Below is a small trained network, with its code and all its weights. Each question gives an input and a class and asks what happens when units are switched off, that is, made to give their printed mean instead of their output.

import numpy as np


def w(rows, s, z=0):
    codes = np.array(rows[::2]) - 128.0
    scale = np.full(codes.shape[1], s)
    scale[-1] = z or s
    return codes * scale


def norm(h):
    return h / np.sqrt((h * h).mean(-1, keepdims=True) + 1e-5)


def f(y):
    return y / 2 * (1 + np.tanh(0.7978845608 * (y + 0.044715 * y**3)))


def log_softmax(a):
    a = a - a.max(-1, keepdims=True)
    return a - np.log(np.exp(a).sum(-1, keepdims=True))


def net(x, mask):
    res = np.array(x, float).reshape(1, 8) / 4 @ E
    u = 0
    for l in range(4):
        y = f(norm(res) @ A[l][:, :-1].T + A[l][:, -1])
        res = res + np.where(mask[u : u + 5], y, B[l][:, -1]) @ B[l][:, :-1]
        u += 5
    return log_softmax(norm(res)[-1] @ U[:, :-1].T + U[:, -1])


A, B = {}, {}
E = w([
[129,133,125,131,129,130,130],'x0',
[190,176,248,117,180,123,254],'x1',
[251,87,105,214,110,120,104],'x2',
[227,202,96,73,139,109,79],'x3',
[129,131,127,130,130,130,128],'x4',
[125,115,143,116,122,124,116],'x5',
[143,214,53,195,205,192,176],'x6',
[156,25,85,29,60,210,227],'x7',
],0.0058)
A[0] = w([
[31,132,144,60,186,135,94,2],'L0N1',
[208,162,118,110,96,156,99,143],'L0N2',
[53,84,171,225,150,196,120,1],'L0N3',
[183,159,79,88,96,92,104,43],'L0N4',
[101,119,1,126,101,126,109,217],'L0N5',
],0.0073,0.003)
B[0] = w([
[41,217,18,96,111,74,224,155],'L0N1',
[85,6,65,44,215,131,187,187],'L0N2',
[99,78,78,179,1,57,177,159],'L0N3',
[70,55,66,22,224,32,17,149],'L0N4',
[185,191,251,137,130,231,173,255],'L0N5',
],0.0056,0.004)
A[1] = w([
[151,170,163,178,199,84,146,249],'L1N1',
[218,255,105,14,108,51,133,85],'L1N2',
[59,112,109,85,155,133,133,11],'L1N3',
[95,90,130,74,108,209,162,98],'L1N4',
[61,121,20,140,58,198,12,133],'L1N5',
],0.0076,0.0015)
B[1] = w([
[124,136,146,91,77,195,121,238],'L1N1',
[42,41,91,104,151,134,101,244],'L1N2',
[172,162,71,182,206,8,134,142],'L1N3',
[217,222,62,142,56,93,214,253],'L1N4',
[130,115,255,83,220,168,203,242],'L1N5',
],0.0089,0.0034)
A[2] = w([
[244,40,99,205,123,134,85,107],'L2N1',
[182,232,93,76,224,221,124,6],'L2N2',
[127,192,147,119,91,88,165,4],'L2N3',
[58,208,190,213,170,79,2,228],'L2N4',
[235,19,144,221,146,146,103,91],'L2N5',
],0.0073,0.0018)
B[2] = w([
[74,195,123,101,100,55,212,206],'L2N1',
[116,97,148,173,108,92,57,254],'L2N2',
[75,151,111,67,207,116,101,148],'L2N3',
[255,135,53,75,42,162,247,237],'L2N4',
[21,235,90,51,208,95,149,227],'L2N5',
],0.0095,0.0041)
A[3] = w([
[59,94,159,255,70,106,232,192],'L3N1',
[167,101,136,94,125,84,179,205],'L3N2',
[101,94,116,64,80,86,114,252],'L3N3',
[149,113,249,123,186,181,152,151],'L3N4',
[125,169,98,179,167,221,136,219],'L3N5',
],0.0089,0.0035)
B[3] = w([
[154,66,64,114,164,132,2,251],'L3N1',
[120,114,204,167,125,162,56,254],'L3N2',
[126,160,133,242,108,126,92,235],'L3N3',
[135,95,194,145,208,107,165,198],'L3N4',
[118,145,207,170,148,63,83,208],'L3N5',
],0.0089,0.0058)
U = w([
[147,134,229,103,200,174,166,100],'0',
[245,145,42,82,15,199,211,36],'1',
[38,219,49,75,144,54,202,50],'2',
[130,42,31,95,139,145,40,4],'3',
[137,161,153,180,109,104,90,255],'4',
],0.011,0.0023)

Each question gives the input, the list of numbers given to net, and the class t.
The units are the neurons (one row each of A and B). Each row of codes is followed by its name. A weight is (code - 128) times the scale printed after its matrix; where a second scale follows, it is the last column's (A, B and U).
mask holds one flag per neuron, layer by layer. A switched-off neuron (its flag False) gives its mean, the last column of its row in B, instead of its output. The means were averaged over made-up inputs and are rounded, as every weight is.
A unit's drop is (log p(t) with every unit on - log p(t) with that unit switched off) / (log p(t) with every unit on - log p(t) with every unit switched off).
The circuit of an input: a set's keep is (log p(t) with only the set's units on - log p(t) with every unit switched off) / (log p(t) with every unit on - log p(t) with every unit switched off). Starting from the 12 units with the biggest drops (on a tie, the unit counted first), units are removed one at a time, each time the one whose removal leaves the highest keep (on an exact tie, the one counted first), for as long as the keep stays at least 0.8.
units of the circuit, in order: the units of the circuit, biggest drop first
most important unit: the unit with the biggest drop
top k neurons: the k neurons with the biggest drops, biggest first
top k neurons in layer l: the k neurons of layer l with the biggest drops, biggest first
input [2,-1,6,8,-7,-8,-2,7], class 3: top 3 neurons => (L0N4 L2N4 L1N2)
input [-5,-6,5,-6,2,7,-4,8], class 1: units of the circuit, in order => (L1N4)
input [6,4,-3,-3,-1,-1,7,-8], class 1: units of the circuit, in order => (L2N4 L1N5)
input [-4,1,5,7,1,-4,4,2], class 3: top 2 neurons => (L0N4 L1N2)
input [-2,0,-2,-7,-7,-6,6,4], class 3: top 2 neurons => (L3N1 L2N4)
input [4,-3,8,7,-1,-4,8,0], class 2: units of the circuit, in order => (L2N1 L2N5)
input [-6,0,4,-4,-2,-1,-1,-3], class 2: top 4 neurons => (L2N5 L2N1 L0N1 L1N2)
input [-1,-6,1,-4,2,8,7,5], class 4: top 3 neurons => (L0N5 L3N5 L1N4)
input [-6,-8,-3,-7,5,-2,-5,1], class 0: top 2 neurons => (L1N5 L3N4)
input [5,-7,8,6,3,4,0,5], class 2: top 4 neurons => (L2N5 L2N1 L1N1 L3N1)
input [4,-4,2,-1,6,1,8,2], class 4: top 4 neurons => (L0N5 L2N2 L3N5 L1N5)
input [-6,1,7,-8,8,1,-1,1], class 3: top 3 neurons => (L3N1 L0N3 L1N3)
input [6,2,2,1,0,-4,-7,2], class 4: top 2 neurons => (L1N5 L3N3)
input [7,7,-8,0,5,8,0,-8], class 1: top 2 neurons in layer 1 => (L1N5 L1N4)
input [0,4,-8,3,-1,0,-8,3], class 2: most important unit => L0N1
input [4,6,8,-2,6,-8,-7,-4], class 2: top 2 neurons => (L2N5 L1N5)
input [2,-1,7,8,6,3,-1,-1], class 3: top 3 neurons => (L0N4 L1N2 L1N4)
input [-3,6,6,-7,-7,5,-8,7], class 4: units of the circuit, in order => (L2N4 L1N5 L3N3)
input [5,-8,5,8,3,-5,8,7], class 0: units of the circuit, in order => (L1N5 L3N5)
input [1,-1,-1,5,-8,-3,8,2], class 4: most important unit => L3N5
input [4,4,-5,3,4,-7,7,-4], class 4: top 3 neurons in layer 2 => (L2N2 L2N5 L2N4)
input [3,7,-2,-8,-8,-6,1,-2], class 3: top 2 neurons in layer 0 => (L0N3 L0N5)
input [6,0,-4,6,4,7,-8,6], class 4: top 2 neurons in layer 2 => (L2N4 L2N5)
